Below are the code and all the weights of a small trained network. Each question names an input and a class and asks about switching units off, where a switched-off unit gives its printed mean instead of its output.

import numpy as np


def w(rows, s, z=0):
    codes = np.array(rows[::2]) - 128.0
    scale = np.full(codes.shape[1], s)
    scale[-1] = z or s
    return codes * scale


def f(y):
    return y / 2 * (1 + np.tanh(0.7978845608 * (y + 0.044715 * y**3)))


def log_softmax(a):
    a = a - a.max(-1, keepdims=True)
    return a - np.log(np.exp(a).sum(-1, keepdims=True))


def net(x, mask):
    res = np.array(x, float).reshape(1, 7) / 4 @ E
    y = f(res @ A[0][:, :-1].T + A[0][:, -1])
    res = res + np.where(mask, y, B[0][:, -1]) @ B[0][:, :-1]
    return log_softmax(res[-1] @ U[:, :-1].T + U[:, -1])


A, B = {}, {}
E = w([
[93,214,111,129,185,242,134,53,86,120,59],'x0',
[129,128,129,129,128,128,128,128,128,128,128],'x1',
[132,128,127,130,127,129,128,130,128,129,128],'x2',
[210,151,85,64,172,63,116,134,19,59,100],'x3',
[156,98,253,86,128,199,177,144,95,52,210],'x4',
[163,116,36,48,90,180,157,150,232,27,124],'x5',
[57,55,45,120,91,170,145,194,44,155,204],'x6',
],0.0061)
A[0] = w([
[80,100,184,153,110,187,127,143,233,198,176,37],'neuron 1',
[143,105,139,124,111,52,130,167,151,137,164,75],'neuron 2',
[138,109,159,139,133,115,112,113,95,171,129,97],'neuron 3',
[217,134,105,99,135,62,125,141,10,52,127,49],'neuron 4',
[153,103,225,118,110,135,150,157,104,72,184,109],'neuron 5',
[168,69,153,135,92,31,131,185,158,136,187,33],'neuron 6',
[103,94,85,128,124,138,142,161,81,138,173,95],'neuron 7',
[106,138,200,152,135,79,132,131,85,171,134,116],'neuron 8',
[151,128,109,109,139,90,121,130,76,88,119,71],'neuron 9',
[133,126,180,112,132,191,133,118,101,90,147,120],'neuron 10',
[120,170,115,133,131,246,135,106,67,129,74,4],'neuron 11',
[126,126,77,132,126,103,121,114,143,156,101,70],'neuron 12',
[126,119,214,161,137,90,111,140,38,200,140,103],'neuron 13',
[123,112,86,135,110,147,144,149,86,139,166,89],'neuron 14',
[114,123,146,158,110,159,136,128,166,147,137,53],'neuron 15',
[91,98,69,128,107,160,120,165,64,133,193,87],'neuron 16',
[147,119,100,119,127,148,142,143,162,92,127,103],'neuron 17',
[147,114,88,109,121,160,132,146,193,75,148,128],'neuron 18',
[185,86,72,107,112,134,116,171,209,64,157,85],'neuron 19',
[109,135,25,143,135,26,125,128,159,189,91,56],'neuron 20',
[141,106,196,103,142,153,140,142,116,74,181,114],'neuron 21',
[166,153,173,142,133,108,126,113,169,106,98,89],'neuron 22',
[124,143,91,104,124,177,138,121,167,55,121,119],'neuron 23',
[179,164,211,128,135,58,124,100,196,98,89,52],'neuron 24',
],0.012,0.0033)
B[0] = w([
[10,114,173,117,123,111,155,137,164,106,126,225],'neuron 1',
[137,158,135,135,206,150,113,85,120,115,121,186],'neuron 2',
[148,143,119,112,115,100,147,123,111,123,137,163],'neuron 3',
[4,119,178,122,127,117,159,134,169,111,131,255],'neuron 4',
[115,140,51,141,88,158,70,131,140,134,113,233],'neuron 5',
[144,184,144,152,230,153,116,79,132,125,133,225],'neuron 6',
[168,72,150,115,125,155,126,150,133,122,130,190],'neuron 7',
[161,145,116,125,102,82,164,129,97,126,138,208],'neuron 8',
[68,118,152,143,118,122,145,124,158,131,141,175],'neuron 9',
[123,137,74,142,118,143,88,130,136,147,112,196],'neuron 10',
[160,174,141,147,230,138,108,81,140,111,146,203],'neuron 11',
[106,134,96,146,112,141,99,139,121,136,132,163],'neuron 12',
[172,160,122,123,87,57,169,121,90,132,131,243],'neuron 13',
[155,94,150,110,121,147,123,141,136,138,129,172],'neuron 14',
[80,122,130,120,123,126,134,134,128,106,132,152],'neuron 15',
[187,63,170,114,128,154,126,156,129,142,111,216],'neuron 16',
[140,132,133,123,103,92,135,116,107,129,133,165],'neuron 17',
[143,146,131,125,105,75,153,134,98,133,131,201],'neuron 18',
[166,157,127,131,109,76,165,116,88,136,135,224],'neuron 19',
[113,142,42,132,72,170,76,141,144,125,116,238],'neuron 20',
[119,135,54,135,96,156,93,144,144,134,112,214],'neuron 21',
[155,65,140,114,138,153,123,152,124,132,144,181],'neuron 22',
[153,151,136,136,115,82,156,120,90,144,134,203],'neuron 23',
[184,45,168,107,126,177,127,167,124,144,125,229],'neuron 24',
],0.025,0.0098)
U = w([
[169,163,116,103,73,40,190,122,60,141,152,214],'0',
[106,143,21,141,70,168,42,151,154,139,91,45],'1',
[1,104,187,95,118,108,174,144,193,74,142,23],'2',
[207,14,185,61,137,181,121,189,128,155,129,81],'3',
[161,183,142,153,247,152,100,44,132,99,151,247],'4',
],0.0085,0.0012)

Each question gives the input, the list of numbers given to net, and the class t.
The units are the neurons (one row each of A and B). Each row of codes is followed by its name. A weight is (code - 128) times the scale printed after its matrix; where a second scale follows, it is the last column's (A, B and U).
mask holds one flag per neuron, in row order. A switched-off neuron (its flag False) gives its mean, the last column of its row in B, instead of its output. The means were averaged over made-up inputs and are rounded, as every weight is.
A unit's drop is (log p(t) with every unit on - log p(t) with that unit switched off) / (log p(t) with every unit on - log p(t) with every unit switched off).
unit that matters most: the unit with the biggest drop
top k neurons: the k neurons with the biggest drops, biggest first
drop of u: that unit's drop, to one decimal
input [2,-2,4,-1,1,6,8], class 3: top 3 neurons -> (neuron 16; neuron 7; neuron 13)
input [6,6,-1,-6,-1,-3,-5], class 2: top 3 neurons -> (neuron 1; neuron 6; neuron 2)
input [3,1,-4,-4,4,-5,-8], class 3: unit that matters most -> neuron 24
input [-6,8,-8,8,-7,5,-1], class 2: top 4 neurons -> (neuron 4; neuron 5; neuron 9; neuron 21)
input [0,7,3,0,-1,-5,6], class 3: top 2 neurons -> (neuron 16; neuron 7)
input [1,3,7,-8,8,7,8], class 1: top 3 neurons -> (neuron 5; neuron 21; neuron 10)
input [-7,-2,-2,5,-2,-6,4], class 4: top 3 neurons -> (neuron 6; neuron 2; neuron 19)
input [-7,2,-4,7,4,5,6], class 2: top 3 neurons -> (neuron 4; neuron 9; neuron 11)
input [-8,7,-6,-6,0,3,-7], class 4: top 3 neurons -> (neuron 6; neuron 2; neuron 4)
input [8,8,-7,8,-1,-2,-3], class 2: top 3 neurons -> (neuron 4; neuron 6; neuron 9)
input [7,-6,3,-1,-3,6,7], class 3: top 3 neurons -> (neuron 16; neuron 6; neuron 13)
input [0,1,-5,7,-7,-5,-6], class 1: top 3 neurons -> (neuron 20; neuron 1; neuron 12)
input [5,5,8,-6,-2,-7,3], class 0: top 2 neurons -> (neuron 13; neuron 4)
input [5,-7,-2,-5,-1,-3,7], class 3: unit that matters most -> neuron 16
input [4,3,-7,-7,-3,3,8], class 3: top 3 neurons -> (neuron 16; neuron 4; neuron 7)
input [8,0,7,-2,8,-6,-3], class 1: top 3 neurons -> (neuron 10; neuron 5; neuron 21)
input [8,-1,-2,7,-3,6,6], class 4: top 2 neurons -> (neuron 11; neuron 1)
input [3,2,8,5,7,5,3], class 1: drop of neuron 5 -> 0.5
input [-7,2,4,8,0,-7,1], class 2: drop of neuron 9 -> 0.4
input [1,-8,6,3,-4,1,-5], class 3: unit that matters most -> neuron 24
input [4,-2,8,1,0,6,-1], class 0: drop of neuron 11 -> 0.0
input [1,-7,-2,4,-3,2,-8], class 3: drop of neuron 24 -> 0.1
